Look-ups in named tables: a row name and a column name give one cell, copied from the table.

Table Tuvizep
columns: Duv, Memoni
Duk: [-0.1, -0.5]
Samiz: [-0.4, 0.2]
Gimuz: [-0.4, 0.1]
Nagokit: [0.8, 0.4]
Gogef: [-0.2, -0.4]
Boke: [-0.6, 0.2]
Der: [-0.1, -0.7]

Nagokit, Memoni -> 0.4
Samiz, Duv -> -0.4
Gogef, Memoni -> -0.4
Gogef, Duv -> -0.2
Nagokit, Duv -> 0.8
Der, Duv -> -0.1
Duk, Memoni -> -0.5
Der, Memoni -> -0.7
Gimuz, Memoni -> 0.1
Row with the largest Memoni: Nagokit

Narede =
columns: Sunevez, Vula, Kar, Dutum, Sesa, Lol, Fav
Tazuk: [16.0, -42.6, 80.2, 0.7, -22.6, 29.7, 13.0]
Ser: [1.1, -1.3, 56.8, 44.6, -29.6, 0.1, 19.0]
Bakotag: [1.1, -31.4, -7.5, -22.9, -34.9, 30.9, -12.8]
Rad: [-20.2, -8.1, 1.9, -26.1, 25.9, 22.8, 9.7]
Rufu: [-12.0, 20.8, 26.5, 24.0, -30.9, 51.5, 19.0]
Favul: [-8.7, -34.7, 69.3, 46.5, 7.4, -4.3, 14.5]
Ton: [-7.3, -37.7, -19.9, 76.0, -3.2, -38.7, -21.2]
Tefime: [29.3, 60.6, 6.1, 42.9, -2.2, 16.2, -8.2]
Puluvik: [-6.3, -7.3, -46.3, 65.5, -18.2, -16.1, 22.8]
Defu: [79.4, 53.2, 19.4, -37.4, 0.9, -37.9, 2.7]
Nizin: [-14.7, 33.8, 7.2, 29.5, 7.4, 44.0, -13.7]
Dedum: [61.1, -51.7, -36.3, 51.8, 49.6, 36.5, 10.7]
Sumarun: [57.2, -22.2, -52.5, -12.1, 12.1, -68.8, 17.7]
Tegi: [-27.9, 0.5, -31.6, -33.2, 3.1, 39.9, -4.3]

Kar of Defu is 19.4
Kar of Tefime is 6.1
Sesa of Rufu is -30.9
Sesa of Ser is -29.6
Lol of Tegi is 39.9
Lol of Rad is 22.8
Kar of Ser is 56.8
Sunevez of Tegi is -27.9
Lol of Nizin is 44.0
Fav of Favul is 14.5
Vula of Tegi is 0.5
Vula of Rufu is 20.8
Which row has the largest Sesa? Dedum

Gog.tsv
	Tum	Zev
Kar	70	201
Karule	92	225
Tikin	98	198
Fepumeg	63	224
Fop	225	97
Dum	163	217
Zom	134	32
Gik	134	213
Bosemeb	93	204
Feg	73	203
Nopu	210	149

What is the Zev of Tikin in Gog?
198
What is the Zev of Fop in Gog?
97
What is the Tum of Feg in Gog?
73
What is the Zev of Fepumeg in Gog?
224
What is the Zev of Karule in Gog?
225
What is the Zev of Gik in Gog?
213
What is the Tum of Kar in Gog?
70
What is the Tum of Nopu in Gog?
210
What is the Tum of Zom in Gog?
134
Which row has the largest Tum? Fop

Table Zek
	Leb	Pabof	Momogad
Nuze	113	137	18
Tagegur	174	137	231
Deki	199	146	132
Dok	98	205	151
Govefi	203	133	179
Zimi	186	189	142
Sonisa	160	77	108
Pezonul	135	164	219
Luzune	155	225	145
Tak	247	142	148
Tonen	211	180	160

Zimi, Leb => 186
Tak, Pabof => 142
Govefi, Momogad => 179
Sonisa, Pabof => 77
Tonen, Leb => 211
Tak, Momogad => 148
Luzune, Leb => 155
Pezonul, Momogad => 219
Nuze, Momogad => 18
Luzune, Pabof => 225
Pezonul, Leb => 135
Nuze, Leb => 113
Zimi, Pabof => 189
Sonisa, Leb => 160
Govefi, Leb => 203
Tagegur, Pabof => 137
Which row has the largest Momogad? Tagegur

Tabage =
        Pigeba  Suzur    Kes
Miv      5.665  5.749  7.724
Mize     7.068  2.152  4.033
Dusogo   7.068  8.147  3.571

Pigeba of Mize is 7.068
Kes of Miv is 7.724
Suzur of Mize is 2.152
Suzur of Miv is 5.749
Suzur of Dusogo is 8.147
Pigeba of Dusogo is 7.068
Kes of Mize is 4.033
Kes of Dusogo is 3.571
Pigeba of Miv is 5.665

Kalope:
          Tonu   Gizet   Sulum  Tegibof  Rolakif   Vemip
Vug      23767   37432   27879    25845     6111   34436
Lafeko  -32202   71024   80638    70648   -66591    2715
Did     -63033   11535   29695    20360   -67931  -45308
Vebon   -22890  -45348  -42165   -43986     -494  -30292
Refat    -5190   55219   55796    49883   -31716   18019
Maneva   -9109   37675   40196    35598   -27286    7759
Logaki  -89925    3490   27713    14225   -90245  -69034
Vizone  -63033   11535   29695    20360   -67931  -45308
Lat     -15662   29905   34770    30208   -30103    -614
Nilu     46171   26803    9360     9242    33464   50117
Fud       8946   46469   42164    38243   -13212   25912
Bos      12658      -8   -4918    -4650    12749   11967
Tiku     43519   27525   10990    10741    30601   47662
Tas       8946   46469   42164    38243   -13212   25912

Rolakif of Refat = -31716
Gizet of Bos = -8
Rolakif of Lafeko = -66591
Gizet of Nilu = 26803
Sulum of Vebon = -42165
Tegibof of Tas = 38243

Table Med
        Banem  Liso  Muf  Solebi  Zikazip  Velon
Davo      -23    81   60     -46      -42    -46
Poka       19    57   93     -27      -39    -43
Bulatu    -56    74    3     -30      -14     -4
Dazi      -47    44  -31     -18        4     16
Vem       -51    40  -27     -17       -6     11
Pab        58    35   98      -7      -15    -42
Lag         6    71   85     -33      -38    -31
Bubudi    -48    43  -37      -7      -16      6

Liso of Davo = 81
Liso of Pab = 35
Velon of Davo = -46
Banem of Dazi = -47
Banem of Pab = 58
Liso of Bulatu = 74
Velon of Bulatu = -4
Solebi of Vem = -17
Banem of Bulatu = -56
Velon of Dazi = 16
Liso of Vem = 40
Velon of Lag = -31
Zikazip of Dazi = 4
Banem of Lag = 6
Velon of Bubudi = 6
Zikazip of Pab = -15
Muf of Pab = 98

